Below are the code and all the weights of a small trained network. Each question names an input and a class and asks about switching units off, where a switched-off unit gives its printed mean instead of its output.

import numpy as np


def w(rows, s, z=0):
    codes = np.array(rows[::2]) - 128.0
    scale = np.full(codes.shape[1], s)
    scale[-1] = z or s
    return codes * scale


def norm(h):
    return h / np.sqrt((h * h).mean(-1, keepdims=True) + 1e-5)


def f(y):
    return y / 2 * (1 + np.tanh(0.7978845608 * (y + 0.044715 * y**3)))


def log_softmax(a):
    a = a - a.max(-1, keepdims=True)
    return a - np.log(np.exp(a).sum(-1, keepdims=True))


def net(x, mask):
    res = np.array(x, float).reshape(1, 7) / 4 @ E
    u = 0
    for l in range(3):
        y = f(norm(res) @ A[l][:, :-1].T + A[l][:, -1])
        res = res + np.where(mask[u : u + 5], y, B[l][:, -1]) @ B[l][:, :-1]
        u += 5
    return log_softmax(norm(res)[-1] @ U[:, :-1].T + U[:, -1])


A, B = {}, {}
E = w([
[125,126,129,128,127,131,130,129,128,126,128],'x0',
[128,126,128,122,126,128,128,128,131,128,133],'x1',
[116,122,179,125,126,130,169,9,156,83,145],'x2',
[29,58,102,156,141,167,25,95,127,163,121],'x3',
[127,126,128,126,128,126,130,128,126,128,127],'x4',
[140,110,252,123,123,81,142,148,126,192,75],'x5',
[129,128,127,127,125,130,129,127,127,130,127],'x6',
],0.021)
A[0] = w([
[97,126,77,127,139,136,74,89,124,94,125,147],'L0N1',
[125,127,165,131,128,130,150,1,135,93,133,164],'L0N2',
[80,87,140,126,130,132,33,92,132,173,130,9],'L0N3',
[85,101,29,132,129,139,61,75,128,118,133,98],'L0N4',
[138,147,10,125,127,139,143,109,132,60,147,193],'L0N5',
],0.047,0.015)
B[0] = w([
[141,146,85,145,139,132,171,122,211,142,254,203],'L0N1',
[121,120,141,80,106,111,166,62,124,129,135,252],'L0N2',
[71,122,89,166,93,168,183,112,138,141,82,228],'L0N3',
[162,120,173,78,166,107,38,135,72,91,116,235],'L0N4',
[73,113,104,162,99,158,163,116,133,149,81,255],'L0N5',
],0.048,0.041)
A[1] = w([
[118,155,62,237,156,189,72,230,145,105,115,5],'L1N1',
[202,178,149,162,141,103,111,219,153,178,153,43],'L1N2',
[67,63,100,26,130,153,99,145,62,167,76,67],'L1N3',
[168,117,136,3,196,129,30,117,78,65,194,74],'L1N4',
[162,135,180,82,142,117,135,157,118,144,115,107],'L1N5',
],0.045,0.0022)
B[1] = w([
[165,111,98,139,77,55,23,154,20,171,42,226],'L1N1',
[110,184,178,187,170,180,206,152,235,109,156,180],'L1N2',
[114,147,131,137,105,137,176,137,133,131,107,251],'L1N3',
[188,128,97,107,195,107,64,152,137,81,252,192],'L1N4',
[117,125,138,109,171,150,93,166,119,99,118,174],'L1N5',
],0.039,0.033)
A[2] = w([
[118,139,127,210,128,155,103,234,128,163,63,114],'L2N1',
[217,162,223,49,124,47,158,113,112,119,154,179],'L2N2',
[253,158,137,185,135,44,54,180,139,149,188,18],'L2N3',
[189,92,140,138,108,132,111,142,167,206,171,4],'L2N4',
[124,188,103,155,145,131,103,227,144,111,163,74],'L2N5',
],0.044,0.0018)
B[2] = w([
[204,177,116,176,110,66,75,140,169,155,219,255],'L2N1',
[124,109,121,171,180,170,43,251,90,118,63,205],'L2N2',
[86,107,211,91,144,171,202,157,107,114,12,174],'L2N3',
[182,154,154,69,77,46,189,119,87,117,99,133],'L2N4',
[153,137,234,99,138,119,189,119,157,150,80,179],'L2N5',
],0.032,0.037)
U = w([
[134,155,92,200,51,82,106,145,129,189,98,185],'0',
[142,100,165,80,177,119,67,170,85,100,106,219],'1',
[37,106,106,122,84,185,230,71,156,136,95,111],'2',
[136,111,110,75,182,129,109,95,159,80,249,3],'3',
[161,179,189,162,159,117,136,169,206,131,164,100],'4',
],0.019,0.0036)

Each question gives the input, the list of numbers given to net, and the class t.
The units are the neurons (one row each of A and B). Each row of codes is followed by its name. A weight is (code - 128) times the scale printed after its matrix; where a second scale follows, it is the last column's (A, B and U).
mask holds one flag per neuron, layer by layer. A switched-off neuron (its flag False) gives its mean, the last column of its row in B, instead of its output. The means were averaged over made-up inputs and are rounded, as every weight is.
A unit's drop is (log p(t) with every unit on - log p(t) with that unit switched off) / (log p(t) with every unit on - log p(t) with every unit switched off).
The circuit of an input: a set's keep is (log p(t) with only the set's units on - log p(t) with every unit switched off) / (log p(t) with every unit on - log p(t) with every unit switched off). Starting from the 12 units with the biggest drops (on a tie, the unit counted first), units are removed one at a time, each time the one whose removal leaves the highest keep (on an exact tie, the one counted first), for as long as the keep stays at least 0.8.
units of the circuit, in order: the units of the circuit, biggest drop first
k most important neurons: the k neurons with the biggest drops, biggest first
k most important neurons of layer l: the k neurons of layer l with the biggest drops, biggest first
input [-7,5,-2,-3,8,8,-6], class 4: 3 most important neurons of layer 0 => L0N2; L0N5; L0N3
input [0,1,2,7,5,-8,8], class 3: units of the circuit, in order => L0N1
input [4,-7,5,7,-3,-1,-2], class 3: 2 most important neurons => L0N4; L0N5
input [-1,-7,1,8,4,-8,-6], class 3: 2 most important neurons => L0N4; L0N1
input [5,-7,4,2,2,0,-4], class 3: 2 most important neurons => L0N5; L0N4
input [1,-6,7,-8,3,5,6], class 1: 2 most important neurons => L0N5; L0N3
input [6,-5,-3,2,5,-7,8], class 1: 2 most important neurons => L0N4; L0N3
input [-3,-5,-7,-8,-1,7,0], class 4: 3 most important neurons => L0N2; L0N5; L0N3
input [2,1,0,8,8,-5,-6], class 1: 2 most important neurons => L0N4; L0N2
input [-4,-1,-8,-7,4,3,6], class 4: 3 most important neurons => L0N3; L0N5; L0N2
input [-3,-8,-8,1,-4,-1,-1], class 1: 3 most important neurons => L0N3; L0N5; L1N4
input [3,2,7,-6,-1,6,-3], class 1: 3 most important neurons => L0N5; L0N3; L2N2
input [1,-6,-4,-8,-2,6,5], class 4: 2 most important neurons => L0N2; L0N5
input [-7,-7,-1,1,0,-7,0], class 1: 4 most important neurons => L0N4; L0N2; L0N3; L0N5
input [-1,1,4,-8,-4,0,1], class 2: 4 most important neurons => L0N4; L2N1; L1N4; L1N1
input [-3,-1,0,8,6,-3,-3], class 1: units of the circuit, in order => L0N4
input [-2,0,-2,-1,3,5,-2], class 4: 4 most important neurons => L0N5; L0N3; L0N2; L0N4
input [-2,-7,8,5,-1,-4,3], class 3: 2 most important neurons => L0N4; L0N1
input [-7,-6,0,-6,-8,1,4], class 4: 3 most important neurons of layer 0 => L0N2; L0N5; L0N3
input [-6,4,-7,-3,6,3,-8], class 4: units of the circuit, in order => L0N5
input [-8,3,8,1,4,7,4], class 2: 2 most important neurons of layer 0 => L0N4; L0N2
input [-5,7,5,2,3,-8,-2], class 3: 3 most important neurons of layer 0 => L0N4; L0N3; L0N1
input [0,-1,8,6,-1,0,3], class 3: 2 most important neurons of layer 0 => L0N5; L0N4
input [-8,-3,-4,2,3,-6,4], class 1: 2 most important neurons of layer 0 => L0N4; L0N2
input [8,-2,-1,3,-2,-6,5], class 1: 3 most important neurons of layer 0 => L0N4; L0N2; L0N5
input [-4,-8,5,8,4,-1,-3], class 3: 2 most important neurons of layer 0 => L0N4; L0N5
input [3,-2,3,2,7,-2,6], class 3: most important neuron of layer 0 => L0N4
input [-8,-7,-8,7,-5,-3,5], class 1: 2 most important neurons of layer 0 => L0N4; L0N2
input [-6,-3,0,-6,4,5,-7], class 4: 4 most important neurons of layer 0 => L0N2; L0N5; L0N3; L0N4
